Below are the code and all the weights of a small trained network. Each question names an input and a class and asks about switching units off, where a switched-off unit gives its printed mean instead of its output.

import numpy as np


def w(rows, s, z=0):
    codes = np.array(rows[::2]) - 128.0
    scale = np.full(codes.shape[1], s)
    scale[-1] = z or s
    return codes * scale


def f(y):
    return np.maximum(y, 0)


def log_softmax(a):
    a = a - a.max(-1, keepdims=True)
    return a - np.log(np.exp(a).sum(-1, keepdims=True))


def net(x, mask):
    res = np.array(x, float).reshape(1, 3) / 4 @ E
    y = f(res @ A[0][:, :-1].T + A[0][:, -1])
    res = res + np.where(mask, y, B[0][:, -1]) @ B[0][:, :-1]
    return log_softmax(res[-1] @ U[:, :-1].T + U[:, -1])


A, B = {}, {}
E = w([
[49,142,101,179,38,206,153,220,159],'x0',
[57,87,216,69,127,142,3,148,135],'x1',
[118,52,163,74,134,228,229,52,183],'x2',
],0.008)
A[0] = w([
[182,167,106,206,97,107,197,121,133,38],'n1',
[60,172,89,199,52,177,94,212,161,45],'n2',
[211,104,169,114,239,37,138,78,107,67],'n3',
[146,74,159,94,124,151,156,51,133,36],'n4',
[90,58,164,78,91,84,37,178,125,57],'n5',
[171,149,25,132,109,133,186,142,109,183],'n6',
[199,141,98,141,145,26,37,140,59,181],'n7',
[124,112,202,75,140,92,55,167,214,254],'n8',
[85,69,207,116,108,105,94,150,128,32],'n9',
[123,190,62,154,116,161,180,119,92,73],'n10',
[99,101,196,133,103,152,72,165,141,224],'n11',
[103,112,217,73,172,100,78,110,118,64],'n12',
[136,127,145,43,153,89,82,65,103,250],'n13',
[122,32,157,70,148,185,160,39,73,166],'n14',
[155,58,117,60,173,186,216,52,178,79],'n15',
[135,98,162,62,153,169,184,99,165,37],'n16',
[26,116,178,89,165,106,107,139,131,39],'n17',
[168,167,75,140,180,112,224,118,146,44],'n18',
[116,229,48,171,130,68,50,195,47,70],'n19',
[136,118,104,191,131,91,199,124,119,40],'n20',
[199,169,22,193,100,118,196,130,157,181],'n21',
[94,142,56,149,53,155,116,207,139,173],'n22',
[86,121,63,180,88,243,165,254,202,96],'n23',
[82,101,184,58,167,142,92,193,137,91],'n24',
[172,177,112,161,107,51,41,201,56,47],'n25',
[68,85,141,92,78,215,182,108,239,132],'n26',
[179,143,133,92,215,33,85,111,77,87],'n27',
[106,123,173,106,59,139,53,84,151,43],'n28',
[85,116,156,74,131,119,79,117,204,93],'n29',
[133,81,185,150,133,131,79,154,185,60],'n30',
[64,81,166,141,97,159,78,160,89,161],'n31',
[219,127,99,120,166,63,214,134,108,183],'n32',
[223,136,112,70,192,50,155,74,133,128],'n33',
[38,173,118,118,62,159,178,204,138,167],'n34',
[123,101,166,61,178,56,127,79,57,66],'n35',
[77,179,101,172,128,97,98,150,59,194],'n36',
],0.007,0.0052)
B[0] = w([
[172,131,138,109,45,132,170,201,78,183],'n1',
[168,198,118,193,187,191,22,94,145,215],'n2',
[168,187,102,134,121,217,41,164,149,205],'n3',
[97,154,184,194,107,244,77,93,64,163],'n4',
[161,129,160,119,79,172,196,179,71,177],'n5',
[103,135,100,62,97,61,192,170,120,223],'n6',
[55,133,103,164,165,167,143,65,42,242],'n7',
[79,144,18,49,117,85,222,121,152,221],'n8',
[221,163,184,109,64,192,160,223,58,158],'n9',
[157,141,141,101,47,119,154,185,148,176],'n10',
[98,142,51,60,110,86,233,147,142,209],'n11',
[208,187,115,101,64,193,134,190,161,172],'n12',
[80,210,39,44,151,127,98,164,194,219],'n13',
[18,140,103,188,132,152,122,87,86,217],'n14',
[64,78,147,175,120,174,121,81,37,213],'n15',
[90,84,189,229,87,195,103,91,51,170],'n16',
[199,118,182,84,37,197,149,197,64,157],'n17',
[166,126,179,72,65,146,171,219,106,181],'n18',
[45,66,186,187,76,162,171,72,36,235],'n19',
[211,107,183,89,43,140,150,206,58,161],'n20',
[118,137,114,31,98,100,193,157,124,254],'n21',
[143,208,75,151,211,177,79,82,167,227],'n22',
[153,237,107,115,143,217,53,154,167,245],'n23',
[138,127,129,92,56,162,179,195,100,176],'n24',
[66,84,169,192,78,204,143,94,3,211],'n25',
[42,109,149,157,137,189,119,79,64,236],'n26',
[115,181,107,220,169,232,36,107,143,201],'n27',
[191,138,195,111,54,187,149,238,57,156],'n28',
[140,149,137,94,72,144,153,151,102,167],'n29',
[212,170,161,94,78,207,157,190,66,149],'n30',
[191,172,78,70,112,109,187,157,157,192],'n31',
[139,176,46,90,82,90,154,169,173,225],'n32',
[183,203,54,117,122,182,79,165,167,212],'n33',
[169,191,59,148,220,191,70,97,167,227],'n34',
[203,177,102,105,116,240,66,162,152,174],'n35',
[65,95,114,117,98,97,196,92,85,212],'n36',
],0.0066,0.0092)
U = w([
[202,137,154,21,18,132,254,237,99,32],'0',
[20,95,185,214,101,181,139,46,9,36],'1',
[181,211,109,135,178,190,44,147,170,91],'2',
[44,158,51,45,175,96,213,93,172,230],'3',
[178,32,237,184,180,13,155,60,188,2],'4',
[234,41,231,153,209,66,121,64,197,2],'5',
[240,59,211,135,186,71,92,32,220,2],'6',
],0.0078,0.0052)

Each question gives the input, the list of numbers given to net, and the class t.
The units are the neurons (one row each of A and B). Each row of codes is followed by its name. A weight is (code - 128) times the scale printed after its matrix; where a second scale follows, it is the last column's (A, B and U).
mask holds one flag per neuron, in row order. A switched-off neuron (its flag False) gives its mean, the last column of its row in B, instead of its output. The means were averaged over made-up inputs and are rounded, as every weight is.
A unit's drop is (log p(t) with every unit on - log p(t) with that unit switched off) / (log p(t) with every unit on - log p(t) with every unit switched off).
The circuit of an input: a set's keep is (log p(t) with only the set's units on - log p(t) with every unit switched off) / (log p(t) with every unit on - log p(t) with every unit switched off). Starting from the 12 units with the biggest drops (on a tie, the unit counted first), units are removed one at a time, each time the one whose removal leaves the highest keep (on an exact tie, the one counted first), for as long as the keep stays at least 0.8.
circuit, biggest first: the units of the circuit, biggest drop first
unit that matters most: the unit with the biggest drop
top k neurons: the k neurons with the biggest drops, biggest first
drop when u is switched off: that unit's drop, to one decimal
input [6,-3,7], class 1: circuit, biggest first : [n26]
input [-3,3,1], class 3: circuit, biggest first : [n8, n13]
input [-3,4,-4], class 0: top 3 neurons : [n26, n14, n12]
input [-5,-2,5], class 1: top 3 neurons : [n15, n14, n23]
input [1,1,3], class 3: top 3 neurons : [n19, n25, n7]
input [-8,-1,8], class 1: top 4 neurons : [n15, n14, n16, n4]
input [5,5,-6], class 1: top 3 neurons : [n19, n25, n2]
input [5,7,7], class 0: top 2 neurons : [n31, n11]
input [6,-5,-5], class 2: top 3 neurons : [n2, n22, n23]
input [-8,8,6], class 0: top 2 neurons : [n8, n24]
input [-5,-8,-7], class 0: top 2 neurons : [n32, n21]
input [6,4,-8], class 1: top 2 neurons : [n19, n25]
input [-8,-8,-5], class 0: top 2 neurons : [n18, n21]
input [-5,-3,0], class 2: top neuron : [n3]
input [0,3,3], class 3: top 2 neurons : [n19, n25]
input [-6,0,5], class 2: drop when n35 is switched off : 0.3
input [-2,-4,-7], class 1: drop when n32 is switched off : 0.0
input [-6,-4,0], class 2: drop when n3 is switched off : 0.1
input [1,3,0], class 3: drop when n34 is switched off : -0.2
input [-4,2,3], class 2: unit that matters most : n19
